Below is a small trained network, with its code and all its weights. Each question gives an input and a target symbol and asks what happens when units are switched off, that is, made to give their printed mean instead of their output.

import numpy as np


def w(rows, s, z=0):
    codes = np.array(rows[::2]) - 128.0
    scale = np.full(codes.shape[1], s)
    scale[-1] = z or s
    return codes * scale


def norm(h):
    return h / np.sqrt((h * h).mean(-1, keepdims=True) + 1e-5)


def f(y):
    return np.maximum(y, 0)


def softmax(a):
    e = np.exp(a - a.max(-1, keepdims=True))
    return e / e.sum(-1, keepdims=True)


def log_softmax(a):
    a = a - a.max(-1, keepdims=True)
    return a - np.log(np.exp(a).sum(-1, keepdims=True))


def net(x, mask):
    ids = ['δθξπτψ'.index(c) for c in x.split()]
    T = len(ids)
    res = E[ids] + P[:T]
    r = norm(res)
    for j in range(3):
        rows = slice(4 * j, 4 * j + 4)
        q, k, v = (r @ M[0][rows].T for M in (Q, K, V))
        z = softmax(np.where(np.tri(T) > 0, q @ k.T / 4**0.5, -1e9)) @ v
        o = O[0][rows]
        res = res + np.where(mask[j], z, o[:, -1]) @ o[:, :-1]
    y = f(norm(res) @ A[0][:, :-1].T + A[0][:, -1])
    res = res + np.where(mask[3:7], y, B[0][:, -1]) @ B[0][:, :-1]
    return log_softmax(norm(res)[-1] @ U[:, :-1].T + U[:, -1])


Q, K, V, O, A, B = {}, {}, {}, {}, {}, {}
E = w([
[54,145,138,3,132],'δ',
[129,109,163,166,222],'θ',
[111,59,88,154,82],'ξ',
[174,178,160,103,97],'π',
[156,130,136,51,174],'τ',
[89,196,154,88,128],'ψ',
],0.017)
P = w([
[180,133,32,88,3],'0',
[149,133,50,102,41],'1',
[119,126,66,122,85],'2',
[102,128,87,134,107],'3',
[88,131,110,144,119],'4',
[84,131,136,151,130],'5',
[73,134,156,157,134],'6',
[67,128,178,168,135],'7',
[52,123,195,182,133],'8',
],0.0068)
Q[0] = w([
[190,112,90,85,131],'head 0',
[177,249,133,108,65],'head 0',
[87,160,85,79,106],'head 0',
[116,121,120,137,156],'head 0',
[136,133,144,139,47],'head 1',
[105,122,128,90,150],'head 1',
[158,194,104,132,86],'head 1',
[188,120,143,117,111],'head 1',
[171,172,90,201,195],'head 2',
[63,141,182,172,133],'head 2',
[115,139,167,191,100],'head 2',
[120,133,119,143,99],'head 2',
],0.014)
K[0] = w([
[183,97,88,92,138],'head 0',
[141,56,57,158,8],'head 0',
[4,77,63,81,98],'head 0',
[112,134,141,148,163],'head 0',
[150,149,168,39,142],'head 1',
[102,128,126,130,55],'head 1',
[127,149,239,30,128],'head 1',
[114,150,219,78,150],'head 1',
[240,132,194,226,206],'head 2',
[82,79,145,138,167],'head 2',
[105,75,123,188,130],'head 2',
[98,186,94,196,92],'head 2',
],0.012)
V[0] = w([
[111,47,154,128,107],'head 0',
[72,114,116,160,156],'head 0',
[104,87,105,130,139],'head 0',
[133,129,177,81,138],'head 0',
[165,191,109,114,157],'head 1',
[94,137,141,144,94],'head 1',
[73,155,138,179,122],'head 1',
[182,152,146,104,139],'head 1',
[171,74,4,95,93],'head 2',
[83,87,113,148,101],'head 2',
[104,150,190,64,80],'head 2',
[87,122,85,128,74],'head 2',
],0.012)
O[0] = w([
[199,128,97,40,78,139],'head 0',
[176,115,128,155,77,123],'head 0',
[117,174,142,80,25,176],'head 0',
[119,140,129,238,176,185],'head 0',
[151,195,152,33,75,89],'head 1',
[104,118,134,202,45,117],'head 1',
[102,166,230,149,116,5],'head 1',
[206,195,144,134,141,105],'head 1',
[72,87,206,216,175,247],'head 2',
[134,186,103,104,254,113],'head 2',
[168,81,116,92,128,254],'head 2',
[137,205,66,141,198,170],'head 2',
],0.0065,0.0026)
A[0] = w([
[198,178,85,115,172,204],'neuron 0',
[51,172,208,43,240,3],'neuron 1',
[143,187,148,173,234,129],'neuron 2',
[2,92,85,168,180,100],'neuron 3',
],0.0082,0.0005)
B[0] = w([
[82,169,120,139,204,183],'neuron 0',
[161,57,143,254,63,242],'neuron 1',
[166,81,134,97,49,182],'neuron 2',
[120,133,158,43,76,254],'neuron 3',
],0.0094,0.0063)
U = w([
[207,92,22,71,44,151],'δ',
[177,115,249,78,83,7],'θ',
[52,167,209,123,167,139],'ξ',
[149,175,163,154,213,254],'π',
[227,57,98,155,176,81],'τ',
[137,170,81,223,88,56],'ψ',
],0.011,0.0046)

Each question gives the input, a string of symbols that net reads in full, and the target symbol t.
The units are the heads (4 rows each of Q, K, V and O) and the neurons (one row each of A and B). Each row of codes is followed by its name. A weight is (code - 128) times the scale printed after its matrix; where a second scale follows, it is the last column's (O, A, B and U).
mask holds one flag per unit, heads first, then neurons. A switched-off unit (its flag False) gives its mean, the last column of its rows in O or B, instead of its output. The means were averaged over made-up inputs and are rounded, as every weight is.
A unit's drop is (log p(t) with every unit on - log p(t) with that unit switched off) / (log p(t) with every unit on - log p(t) with every unit switched off).
The circuit of an input: a set's keep is (log p(t) with only the set's units on - log p(t) with every unit switched off) / (log p(t) with every unit on - log p(t) with every unit switched off). Starting from all 7 units, units are removed one at a time, each time the one whose removal leaves the highest keep (on an exact tie, the one counted first), for as long as the keep stays at least 0.8.
units of the circuit, in order: the units of the circuit, biggest drop first
top k neurons: the k neurons with the biggest drops, biggest first
heads that matter: for each layer, one digit per head in row order, 1 if its drop is at least 0.15 and else 0, layers parted by /
drop of u: that unit's drop, to one decimal
input θ ψ ψ θ τ δ π π, target π: units of the circuit, in order -> [head 0]
input ψ τ δ θ π, target π: units of the circuit, in order -> [head 1; neuron 0; head 0]
input θ θ ξ θ, target ξ: units of the circuit, in order -> [head 2; neuron 1]
input θ ξ ψ θ ψ π ξ π ξ, target ξ: units of the circuit, in order -> [neuron 3; head 2]
input δ δ ψ θ π τ ψ ξ ξ, target ξ: units of the circuit, in order -> [neuron 1; neuron 3; head 2]
input θ τ ξ ψ δ π π τ θ, target θ: top 2 neurons -> [neuron 3; neuron 0]
input τ ξ τ, target θ: heads that matter -> 001
input ψ θ ψ ξ ψ θ τ π, target δ: heads that matter -> 100
input τ τ τ π ξ τ, target ξ: heads that matter -> 011
input τ ξ ξ δ θ ψ, target ψ: heads that matter -> 101
input δ θ θ ψ θ π π π τ, target τ: units of the circuit, in order -> [head 2; neuron 3]
input ψ δ π τ τ, target τ: top 2 neurons -> [neuron 3; neuron 0]
input ξ θ θ π θ δ π τ, target δ: top 2 neurons -> [neuron 0; neuron 1]
input ξ ξ ξ π θ, target δ: units of the circuit, in order -> [head 2]
input π ξ ψ θ π ψ τ, target δ: top 2 neurons -> [neuron 0; neuron 3]
input τ π π θ θ θ ψ, target ψ: top 2 neurons -> [neuron 1; neuron 3]
input τ τ τ τ τ θ θ ξ π, target δ: drop of head 2 -> -0.2
input ψ π θ ξ ξ δ δ, target δ: drop of head 0 -> 0.2
input ξ ξ ξ ξ τ ξ δ, target δ: drop of head 2 -> 0.3
input τ τ τ ψ ξ δ θ τ, target ξ: units of the circuit, in order -> [head 1]
input θ ξ θ π ψ, target δ: drop of head 1 -> -0.2
